Each row is followed by roughly how far along a hidden order it lies, from 0 to 10. A new part has a new order.
(in the rows, 100 means zero)
[ 99  99 144  78 138  67  97 137  70  27  65 114  83 175  99  84  80  94
 176  80 120  95  84  99  99] | 10
[ 90  89  84 115  81 133  96  88 117 154 124  81 112  84  91  97 111 103
  71 121  87  93 103 100  97] | 0
[ 88  87  98 105  95 121  97  98 107 147 113  80 103 101  93  95 105 103
  88 115 105  93 100  97  99] | 2
[ 91  93  95 108  91 129  94  94 110 133 118  91 107  95  91  91 103 103
  95 114  96  90  98 105 107] | 2
[ 86  94 108 100  97 119  88 100 105 126 113  96 106 100  93  93 101 108
 102 112  95  90  93 101  98] | 3
[ 90  89  91 112  88 128  98  90 112 143 120  83 108  95  89  94 106 102
  86 118  92  90 100 103 102] | 1
[101  97 126  89 120  73  92 125  86  44  77 109  97 158 103  88  84  95
 157  87 102 103  89  98  88] | 8
[ 92  93 107  98  99 111  95 102 104 108 104  95 105 117  94  91  94 106
 117 106  93  90  96 105  98] | 4
[ 92 101  97 102 104 131  88 100  99 154 115 102  95  83  99  95 107 105
  76 107 133 104 103  91 125] | 3
[ 87  92 110  97  99 107  90 101 104 119 108  94 106 109  95  93  98 108
 110 106  96  91  94 101  94] | 3
[ 87  87  89 115  76 128  93  84 121 144 128  79 118  90  87  95 107 105
  83 123  68  86  97 105  86] | 0
[101  87 113  93 118  77 102 122  94  82  79  85  98 158 107  96  90  91
 133  93 112 105  98  87  83] | 6
[ 91  93 104 101 100 115  93 100 104 126 109  93 102 103  95  92 101 106
 102 108 105  93  97  99 102] | 3
[ 88  94 108  97 103 111  90 104 102 121 106  97 102  98  98  95  97 107
 104 109 108  95  95  97 100] | 4
[104  91 110  94 115  83 102 119  94  77  81  90  97 152 107  94  89  92
 131  91 113 108 100  90  93] | 6
[ 94  90 104 100 103 108  98 104  98 119 101  88 102 118  98  94  97 104
 110 105 107  95  99  99 100] | 4
[ 88  92 108  99  99 109  91 102 104 119 107  93 104 109  95  93  97 107
 109 108  98  92  95 101  97] | 3
[ 88  94 106 100  99 119  90 100 106 125 111  95 104 104  94  93 100 107
 105 109 100  91  95 101 101] | 3
[100 104 116  93 108  91  88 113  97  61  92 116 101 128 103  89  87 102
 142  92  95 102  90 102  96] | 5
[101 102 118  90 120  85  89 122  87  70  84 111  94 137 109  91  90  96
 134  88 114 113  94  88 100] | 7
[ 89 106 117  95 100 113  77 103 102 101 111 115 105  91  96  91  95 113
 119 103  93  93  87 105 104] | 4
[101  99 112  95 111  91  92 114  96  74  89 109 101 130 103  91  89 100
 134  93  96 104  94  99  98] | 5
[ 89  97 107  98  99 118  88 102 104 119 112 101 103  99  95  92  98 109
 110 108 100  92  94 102 103] | 3
[101 101 117  92 116  85  90 119  91  64  89 110  98 135 106  90  89  97
 139  90 106 109  92  94  96] | 6
[ 88  88  94 110  88 127  95  92 111 150 121  83 109  95  90  95 108 104
  80 119  94  90  98 100  98] | 1
[ 92  85  91 109  92 125 105  95 110 135 111  75 106 111  90  93 103 100
  92 116  96  88 102 104 100] | 2
[ 94  87  98 104  96 116 104 100 107 121 106  82 105 121  92  91  97 102
 111 110  94  88 100 106 101] | 3
[103 102 121  90 119  80  93 120  88  44  78 114  98 151 103  86  83  95
 158  87  99 103  90 100  96] | 7
[104 101 108  95 110  92  97 112  96  70  88 107  99 132 103  89  88  97
 135  92 101 103  96 101 103] | 5
[104 102 132  82 137  77  98 135  72  42  73 112  84 167 104  85  83  91
 156  80 133 105  91  93 108] | 10
[ 83  92 103 104  95 122  87  98 107 149 124  89 106  91  93  95 108 107
  80 116 103  94  95  94  96] | 2
[ 91  96  99 102 101 124  95 100 103 126 111  97 103 103  95  91 100 105
  92 108 106  94  98 102 111] | 3
[ 94  92 100 100 109 115  99 107  98 140 104  85  95 107 102  97 101 101
  90 107 130 102 103  90 110] | 4
[ 89  97 132  87 115  74  78 120  93  65  90 110 104 139 105  97  90 105
 142  94  95 106  83  88  73] | 6
[103 108 119  90 116  88  86 120  88  52  86 123  96 136 105  88  86  98
 146  85 105 108  89  97 105] | 7
[104 106 115  92 114  90  87 118  93  61  86 118  99 132 105  88  87  98
 147  88 102 107  91  97 102] | 6
[101  89 106  96 112  93 105 113  98 100  86  84  98 140 105  94  93  95
 123  98 114 103 103  94  96] | 5
[ 99  99 131  85 126  73  91 128  83  42  76 111  95 159 103  88  84  96
 160  86 105 103  87  95  89] | 8
[ 99 101 108  94 107 101  91 110  97  91  98 108  99 117 103  91  92 103
 123  95 111 102  97  98 108] | 5
[ 96  92 108  95 110  98  97 109  99 116  95  92  99 123 104  96  94 101
 111  99 114 103 100  92  98] | 5
[ 90  94  98 103  99 123  94  99 104 140 114  90 101  97  95  94 105 104
  89 111 111  95 100  97 111] | 3
[ 93  96  82 114  84 140  94  85 113 150 124  91 109  82  91  92 110 104
  73 117  94  93 103 103 110] | 0
[ 92  89 101 101 105 114 100 103 103 142 105  81  98 113  99  96 101 102
  94 109 119  98 102  93 104] | 3
[ 89  90  91 114  76 127  95  85 117 130 122  87 116  87  86  92 104 106
  94 119  70  85  97 110  94] | 1
[100 108 125  89 114  86  80 119  90  53  89 123 101 127 105  88  87 102
 147  88  95 107  86  97  97] | 6
[103  97 103  96 111  95  99 113  96  83  88  98  98 135 104  92  89  97
 131  93 108 104 100  98 100] | 5
[ 91  86  91 105  92 120 101  97 108 126 110  80 108 116  90  92 101 103
 106 113  89  86  96 106  96] | 3

Part 2:
[104  94 106 101  94  97 114  94 102 116 101  85 115  91 200 105  97 101
  83 113  83  89  94 105  95 126  95  99 113 128  72 102 111  98  54  91
 106  92 112  90 102  98 104 130 103 100  70] | 10
[104  94 103 100  98  97 111  97 107 114 102  86 109  92 180 105  99 100
  83 107  89  92  94 103  96 120  95 104 110 130  74 105 108  98  70  97
 107  93 113  97 102  97 103 127 103  98  81] | 9
[ 98  99 112  99 101  97  97 100 107 106  99  94  94  97  79 111  97  97
 111  90 106  93 100 103  91  96  99 102 101 109  90 100 102  96 114 110
  98 100 105 108 100  95 100 110 102  95 102] | 7
[100 100 103 100 100 100  98 100 101 101 100 100 100 103  91 101 100  99
 103  99 103  98 101 100  98  99  99 100 100 103  98  99 100 100 105 103
 102  99  98 102 100  99 100  99  99  99 100] | 5
[103  99  96  99 102  99 102  99 106 103 101  92 102  95 110 100 102 101
  96 102 100  99 100  99 100 106  98 105 101 118  95 105 101 100  95 101
 104  97 108 102 100  98  99 115 102  99 100] | 6
[100 100 102  99 101  99  98  98 105 101 100  96  99  96  79 103 101  99
 103  96 104  99 102 100  97 101 100 102  99 109 100 103 100  98 104 104
  99 101 105 104 100  96  98 108 102  98 106] | 6
[ 97 101  99  99 104 101  96 105 106  98 100 112  89 110  69 101 101  99
 106  91 108 106 101  99 102  90 103 106  96  78 105 102  97 100 120 109
  97 107  90 109  99 100  98  74  97  97 112] | 2
[ 96 101 100  99 101 102  95 101 103  97 100 111  94 109  71 104  98  99
 106  87 105 104 102 100 100  90 104 103  97  83 105 101  98 101 113 105
  99 107  91 106 100 100  98  80  98  97 111] | 2
[ 99  99 112  99 101  97  98 100 104 105  99  95  96  96  78 106  99  98
 111  95 105  93 100 102  94  98  99 100 101 106  95  99 101  97 114 108
  97  99 104 106 100  95 100 111 102  97 101] | 7
[ 98  99 132  96 104  97  98  96 113 108  96  90  99  91  39 104 106  97
 134  98 112  87 105  99  84 103 100 100 100 114  91 100 101  96 114 112
  95 102 109 108 100  78  98 114 104  97 106] | 9
[ 95 102 103 100 100 102  94 101  97  95  99 111  96 108  65 101  99  99
 108  93 104 103 103 100  99  91 104  97  97  77 108  96  97 101 114 103
  97 106  89 102  99 100  99  80  98 100 108] | 2
[ 98 100 156  95 103  97  95  92 109 106  92  89 103  88   0 102 110  96
 162 103 116  75 109  99  71 106 101  88  99 110  95  92 100  96 118 112
  93 101 110 105 101  60  98 116 105 100 105] | 10
[ 95 100 103  99 102 100  95 104 106 100 100 112  87 112  76 108  97  97
 104  83 106 103 100 102  97  86 102 104  98  82 100 101  99  99 121 110
  99 107  89 110 100 100  99  79  97  94 111] | 2
[102 100 100  99 100 100 101  97 102 101 100  93 104  95 101  99 101 101
  99 102 100  99 101  99 100 105  99 102 100 115  99 103 101 101  94  99
 103  98 107  99 101  98  99 113 102 101 101] | 6
[101  99  99  98 104  99 101 100 111 103 100  97  98  97  88 100 104 100
 101  98 105 100 101  98 100 103 100 109  99 112  97 108 100  99 104 106
 101 100 105 106 100  96  98 103 102  98 107] | 6
[ 98 100  95  99 104 101  99 102 106  99 100 109  98 105  78  97 104 100
 105 100 105 103 102  97 103  99 103 106  97  89 103 105  98 101 109 104
  98 106  95 105 100  98  98  81  98 100 109] | 3
[ 96 101  97  99 102 102  94 102 105  95 100 112  94 109  65 101 100  99
 105  89 107 106 103  98 101  89 104 105  96  83 110 104  98 101 113 105
  98 108  91 106 100  99  97  78  98  97 114] | 2
[ 98 100 118  98 101  98  96  97 104 104  98  94  99  93  65 105 101  98
 118  97 106  92 103 101  91 100 100  97 100 106  96  97 101  97 112 106
  96 100 105 104 100  91  99 113 103  98 103] | 8
[ 99 100 110  99 102  98  98  99 106 104  99  93  99  94  76 103 101  99
 111  97 105  95 102 100  94 100 100 101 100 108  95 101 101  97 110 106
  96 100 106 105 100  93  99 112 103  98 103] | 7
[101 100 102 100 100 100  99 100 102 102 100 102  97 104  94 102  99  99
  99  97 102  99 100 101  98  98  99 100 100 103  97 100 100 100 107 103
 102  99  98 103 100 100 100  97  99  99 101] | 5
[ 97 101 109  99 101 101  97 100 104  99 100 109  95 107  80 103  99  99
 104  92 105 102 102 100  99  95 103 103  98  86 101 101  99 100 110 104
  99 106  92 105 100  99  99  83  98  98 108] | 3
[103  94 109 101  95  96 110  97 105 118 102  85 105  95 192 113  94  99
  85 102  87  88  92 107  92 115  94 101 112 127  68 101 111  97  74  98
 108  92 110  97 102  99 104 130 102  95  74] | 9
[101 100  89 101 100 101 100 102 100 101 101 106  97 107 117 101  97 100
  89  99  99 102  98 101 103  99  98 103 100 101  98 101 100 101 104 101
 104  98  95 101 100 105 100  91  97  99 100] | 3
[101 100 103  98 104  99 101  99 106 101  99  94 103  92  73  96 107 101
 109 106 105  97 102  97  99 106 100 104  99 110 100 105  99  98 105 103
  95  99 108 103 100  94  98 107 103 101 105] | 7
[101  99 107 100  98  99  99  99 103 106 101  93  97  99 118 110  95  98
  98  92  99  96  98 104  95  98  97 100 103 116  91  99 103  99 101 102
 105  96 105 103 100  99 101 117 101  96  97] | 6
[ 93 111 100  99 107 103  76 114  98  75  98 119  64 113   0 101  98  97
 120  65 124 122 108  96 104  50 107 101  78  61 143  95  84 101 170 115
  93 111  82 120  96 104  94  63  96  96 153] | 0
[100  99 103  98 104  98 100 100 111 104 100  96  98  96  83 104 102  99
 103  95 106  98 101  99  97 101  99 108 100 114  95 107 101  97 112 107
  99 101 106 107 100  95  98 107 102  97 107] | 6
[ 98  99 100  99 104 100  99 104 109 102 100 109  92 108  82 102 101  99
 104  94 105 102 100  99 101  94 102 107  98  87  98 103  99 100 114 108
  99 106  92 108 100 100  99  81  97  97 106] | 3
[101 100  77 101 100 103 101 100 103  99 103 108  99 109 130 102  95 101
  73  92  97 109  99 100 108  98 100 107  99 104 102 108 101 102  94  97
 107 100  94 101 100 110  99  89  98  98 106] | 2

[122  93  78  82 132 101 131  81 115 101  73 101  33  75  58 102  98  98
 145  96  78 117  82  76 102 116 107] | 9
[139  95 111  91 159 126 138  88 139 105  74 120  58  87  50  98 134  76
 134 128  42 119  91  85 108 130 103] | 7
[122 101  89  84 146 130 136  94 131 109  92 101  68  85  49  95 112  88
 121 118  65 119 122  86 109 120  99] | 10
[123  72  99  84 117  98 138  71 125  90  63  89  32  77  90 108  85 119
 152  72  55 135  65  83  94 130 116] | 4
[148  90 124  99 162 159 145  90 150  96  87 108  48  78  43  98 130  62
 125 118  65 119 117  97  88 129 104] | 3
[140 100  81  88 124 126 127  99 168 103  90  70  47  98  51  91  97  72
 102 126  91 121 124  91  89 131 104] | 5
[138  86 122  91 131 148 151  81 156 103  74 101  56  73  85 101 128  70
 131 110  69 122  88  92  92 128 106] | 3
[139  94  91  94 133 138 138  92 147 102  85  96  62  84  55  97 100  71
 127 112  75 124 109  90  99 127 104] | 5
[122  80  80  86 102 127 132  80 200  92  87  51  87  94  75  97  83  63
 107 115  86 131 112  97  59 115 109] | 6
[138  76 131  93 141 122 151  73 117  89  67 110  47  73  79 107 101  70
 141  82  67 130  73  91  97 134 109] | 8
[144 107 101  98 140 186 133  99 115 120  85 119  62  80   0  91 143  32
 113 148  71 115 121  91 113 119 103] | 0
[130  86 108  88 170 121 126  83 155  93  76  91  37  81  67 100 103  85
 126 101  70 118  96  96  93 117 109] | 3
[133  87 115  95 150 134 147  91 127  96  81 112  82  89  53  98 117  60
 127 105  62 127 110  97  99 134 103] | 9
[142  91 135 105 185 178 172 108 131 110  93 146  70  83  46  90 158  68
 124 132  31 109 126 100 103 139  94] | 8
[136  94  93  92 128 128 140  87 128  99  85 107  49  84  43  99 107  73
 141 109  64 120  96  84 100 132 109] | 4
[145  81 107  87 113 118 129  73 148  83  77  88  61  76  86 106  97  75
 136  68  59 129  80  94  83 121 115] | 4
[123  94  93  94 147 123 117  88 167  96  90  77  57  91  58  95  95  87
 116 115  75 116 121  92  87 123 106] | 4
[136  91 125  91 159 145 159  84 112 104  76 133  82  82  53 102 134  70
 134 121  52 120  93  92 108 141 104] | 9
[126  88 123  96 144 157 145  94 126  94  89 122  48  71  40  98 128  40
 131 108  50 113 118 100  89 114 104] | 0
[129  86 108  89 122 129 149  83 131  96  77 103  86  81  67 104 107  61
 129  96  63 134  94  96  94 123 109] | 9
[140 100  93  93 148 132 138  94 154 107  93  86  39  87  48  94 109  86
 116 131  84 115 119  89 101 125 100] | 6
[117  80 122  90 123 141 142  76 121  90  75 105  71  73  71 105 111  66
 137  87  43 132  77  95  92 126 110] | 5
[132  93 125 100 138 181 146  93 145 104  83 114  65  77  71  93 139  22
 125 127  53 118 123  99  85 116 103] | 0
[134  90  99  91 149 115 143  86 123 102  72 108  50  82  58 102 115  92
 129  99  58 124  83  84 108 133 107] | 7
[157  96 131 101 160 185 156  94 114 117  81 144  68  77  29  95 163  50
 133 133  27 115 106  92 107 141 101] | 3
[138 103 103  95 154 137 140 102 146 114  85 104  52  86  47  92 142  72
 113 145  72 120 120  89 107 123  98] | 4
[140 105  82  90 135 131 139 101 150 106  97  93  85  89  32  92 105  73
 110 123  74 111 124  91  98 121 102] | 5
[149 101  90  95 146 139 119  91 155 110  86  96  54  93  62  93 113  87
 114 127  73 122 108  92 103 133 107] | 3
[129  87 107  89 125 121 129  82 126  94  74 104  51  80  54 102 114  85
 142  95  65 119  88  90  97 120 110] | 3
[155  95 136  88 145 169 152  74 110 133  58 146  51  73  38 101 169  79
 157 134  49 119  63  82 130 133 107] | 0
[ 89 100  69  87 133 106 109  94 161  91 102  58  91  97  70  94  71  86
  98 113  90 121 132  95  78 117 102] | 9
[131  99  82  88 139 116 139  91 125 105  87 100  57  85  41  97 110 110
 127 115  72 126 106  82 104 125 105] | 7
[144  88 100  93 143 131 139  84 139  97  72  95  61  84  54  99 107  84
 138 105  66 121  74  88  97 140 110] | 6
[123  94 113  93 154 151 155  91 145 106  84 105  39  84  30  97 131  74
 127 128  61 115 111  92 104 119 100] | 5
[121  95  87  90 110 109 120  81 167  87  86  51  31  90  73  98  69  92
 115 106  87 122 110  93  81 117 110] | 2
[132  94 107  91 141 145 151  90 139 103  80 115  68  77  29 101 131  54
 122 122  60 120 113  95 100 117 100] | 4
[144 103  96  92 137 145 131  97 141 109  89  99  40  85  37  94 134  61
 112 133  57 119 120  93 110 127 102] | 2
[127  89  79  91 127  99 129  85 145  89  88  68  69  96  65  97  75  91
 129  96  87 125 103  93  81 135 107] | 8
[130 117  66  99 151 140 121 120 169 118 116  70  81 108  17  79 105  62
  75 172 101 111 188  99  89 122  92] | 10
[140  95 100  91 130 124 136  89 126 102  82 102  72  79  52  98 109  71
 123 111  77 131  98  88  96 134 106] | 4
[154  74 162  95 158 182 159  71 113 107  54 163  86  62  53 107 170  29
 163 113  29 131  53  88 114 138 110] | 3
[132  93 110  94 164 148 144  94 126 119  88 126  65  84  32  92 146  44
 122 137  61 110 109  88 118 132  98] | 7
[136 107  89 101 155 151 132 108 154 113 101 102  58  88  43  88 126  58
 103 148  73 110 145  91 102 126  95] | 3
[140 101 101  95 138 173 137  99 149 108  99 104  83  86  10  90 123  27
 106 139  68 122 131  98  92 126 101] | 4
[121 103  85  91 118 156 133  97 166 104  96 102  72  78   0  94 106  50
 113 107  72 119 125  95  99 118 104] | 4
[131  92  99  98 143 137 138  96  97 101  93 113  72  86  33  95 112  61
 126 108  54 127 118  93 101 131 101] | 8
[123  74 113  88 105 122 136  72 136  84  67  91  78  74  70 108  92  29
 133  76  57 136  79  93  76 130 116] | 4
[132  84  84  81 101  78 128  69 150  85  74  67  50  85  87 103  75 101
 125  91  82 135  72  86  78 125 115] | 4
[135  85 120  92 145 122 146  81 161  92  71  90  47  80  83 100 108  85
 135  97  71 131  92  91  91 140 109] | 6
[127  80 114  87 144 127 157  81 127  99  71 110  41  85  57 103 115  81
 140  99  59 123  78  89 101 130 107] | 7
[126  85 113  95 146 119 141  84 151  87  79  91  22  85  71  99 106  76
 122 100  70 130 112 103  82 128 108] | 4
[123  81 127  88 132 137 150  78 130  87  75 112  42  69  49 104 128  75
 138  89  52 124  94  99  85 117 109] | 2
[117 100  76  88 121 114 127  90 137  98  89  73  40  91  64  97  87  94
 112 110  86 123 108  88  89 119 106] | 5
[147 106 101  97 163 164 138 107 150 115  96 110   0  87  36  91 144  68
 117 137  66 107 127  86 112 124  95] | 2
[136  95 100  88 134 123 135  87 184 110  80  98  69  88  58  95 117  85
 124 117  82 121  92  86 108 132 112] | 6
[141  88 101  94 128 129 145  83 173  91  81  76  44  83  68  96 103  79
 118 110  86 128 104  94  82 133 109] | 0
[128  95 102  91 136 148 124  95 142 107  94 101  60  86  42  96 117  63
 116 130  71 112 116  91  99 123 109] | 2
[133 113  82  94 136 148 122 103 136 114 102  93  13  85  11  87 124  66
 108 145  79 107 140  90 105 109  97] | 1
